Below is a small trained network, with its code and all its weights. Each question gives an input and a class and asks what happens when units are switched off, that is, made to give their printed mean instead of their output.

import numpy as np


def w(rows, s, z=0):
    codes = np.array(rows[::2]) - 128.0
    scale = np.full(codes.shape[1], s)
    scale[-1] = z or s
    return codes * scale


def f(y):
    return y / 2 * (1 + np.tanh(0.7978845608 * (y + 0.044715 * y**3)))


def log_softmax(a):
    a = a - a.max(-1, keepdims=True)
    return a - np.log(np.exp(a).sum(-1, keepdims=True))


def net(x, mask):
    res = np.array(x, float).reshape(1, 8) / 4 @ E
    y = f(res @ A[0][:, :-1].T + A[0][:, -1])
    res = res + np.where(mask, y, B[0][:, -1]) @ B[0][:, :-1]
    return log_softmax(res[-1] @ U[:, :-1].T + U[:, -1])


A, B = {}, {}
E = w([
[156,121,129,145,136,123,154,134,122],'x0',
[43,67,111,253,176,124,126,93,178],'x1',
[133,117,123,135,116,135,139,142,131],'x2',
[43,143,184,127,166,187,172,206,47],'x3',
[153,118,122,144,138,132,137,125,112],'x4',
[96,137,126,107,127,126,103,113,134],'x5',
[134,131,139,125,135,131,119,134,131],'x6',
[146,74,227,115,62,143,135,44,147],'x7',
],0.013)
A[0] = w([
[118,115,144,166,143,133,111,108,168,254],'N0',
[92,90,138,202,145,131,135,91,202,60],'N1',
[73,88,136,180,161,115,132,143,135,81],'N2',
[182,88,158,89,80,104,140,54,190,129],'N3',
[115,85,249,157,92,157,134,64,114,74],'N4',
[173,121,64,128,138,78,83,110,203,183],'N5',
],0.013,0.0059)
B[0] = w([
[91,161,102,193,146,145,152,99,118,201],'N0',
[115,187,120,109,66,110,151,167,82,222],'N1',
[183,83,109,165,203,181,67,138,186,201],'N2',
[124,70,93,89,186,159,7,56,169,254],'N3',
[152,162,152,50,119,116,171,150,86,239],'N4',
[110,171,144,71,83,92,169,199,79,230],'N5',
],0.013,0.018)
U = w([
[158,149,142,119,78,99,106,156,104,214],'0',
[95,145,137,150,137,109,127,183,81,182],'1',
[125,68,117,208,197,128,43,81,245,2],'2',
],0.011,0.0034)

Each question gives the input, the list of numbers given to net, and the class t.
The units are the neurons (one row each of A and B). Each row of codes is followed by its name. A weight is (code - 128) times the scale printed after its matrix; where a second scale follows, it is the last column's (A, B and U).
mask holds one flag per neuron, in row order. A switched-off neuron (its flag False) gives its mean, the last column of its row in B, instead of its output. The means were averaged over made-up inputs and are rounded, as every weight is.
A unit's drop is (log p(t) with every unit on - log p(t) with that unit switched off) / (log p(t) with every unit on - log p(t) with every unit switched off).
The circuit of an input: a set's keep is (log p(t) with only the set's units on - log p(t) with every unit switched off) / (log p(t) with every unit on - log p(t) with every unit switched off). Starting from all 6 units, units are removed one at a time, each time the one whose removal leaves the highest keep (on an exact tie, the one counted first), for as long as the keep stays at least 0.8.
units of the circuit, in order: the units of the circuit, biggest drop first
most important unit: the unit with the biggest drop
top k neurons: the k neurons with the biggest drops, biggest first
drop when u is switched off: that unit's drop, to one decimal
input [-6,5,6,-8,-3,4,-1,0], class 1: most important unit : N5
input [-5,-7,6,-3,-4,8,-2,1], class 2: units of the circuit, in order : (N3, N4)
input [-3,8,-2,-1,2,7,-2,-4], class 1: top 3 neurons : (N1, N3, N5)
input [4,2,-2,-7,-6,-2,1,5], class 0: top 2 neurons : (N5, N1)
input [1,5,6,2,-3,-8,8,-1], class 2: top 3 neurons : (N5, N2, N4)
input [-8,1,-1,-8,6,7,1,-8], class 1: top 3 neurons : (N3, N4, N1)
input [-1,5,7,3,-6,3,7,-6], class 2: top 2 neurons : (N2, N5)
input [-2,2,2,-6,1,4,1,-6], class 1: top 2 neurons : (N3, N4)
input [-4,5,-3,-5,3,2,-5,1], class 0: top 3 neurons : (N5, N1, N3)
input [-7,7,-2,-5,2,8,-4,2], class 0: top 2 neurons : (N1, N5)
input [-1,3,-3,-8,-2,2,-6,-2], class 1: units of the circuit, in order : (N5, N0)
input [-1,5,6,-6,6,3,0,0], class 1: top 2 neurons : (N5, N0)
input [5,-7,1,-5,2,-8,6,2], class 2: top 3 neurons : (N3, N4, N1)
input [-8,7,-1,-6,-1,-3,-6,4], class 0: units of the circuit, in order : (N1)
input [3,3,-5,2,-2,-8,-5,-2], class 2: top 3 neurons : (N5, N4, N2)
input [-7,8,8,-7,3,4,6,-8], class 1: drop when N3 is switched off : 0.0
input [5,2,1,2,-2,-5,4,-8], class 2: drop when N4 is switched off : 0.2
input [1,5,-6,-4,2,5,4,3], class 0: drop when N5 is switched off : 0.1
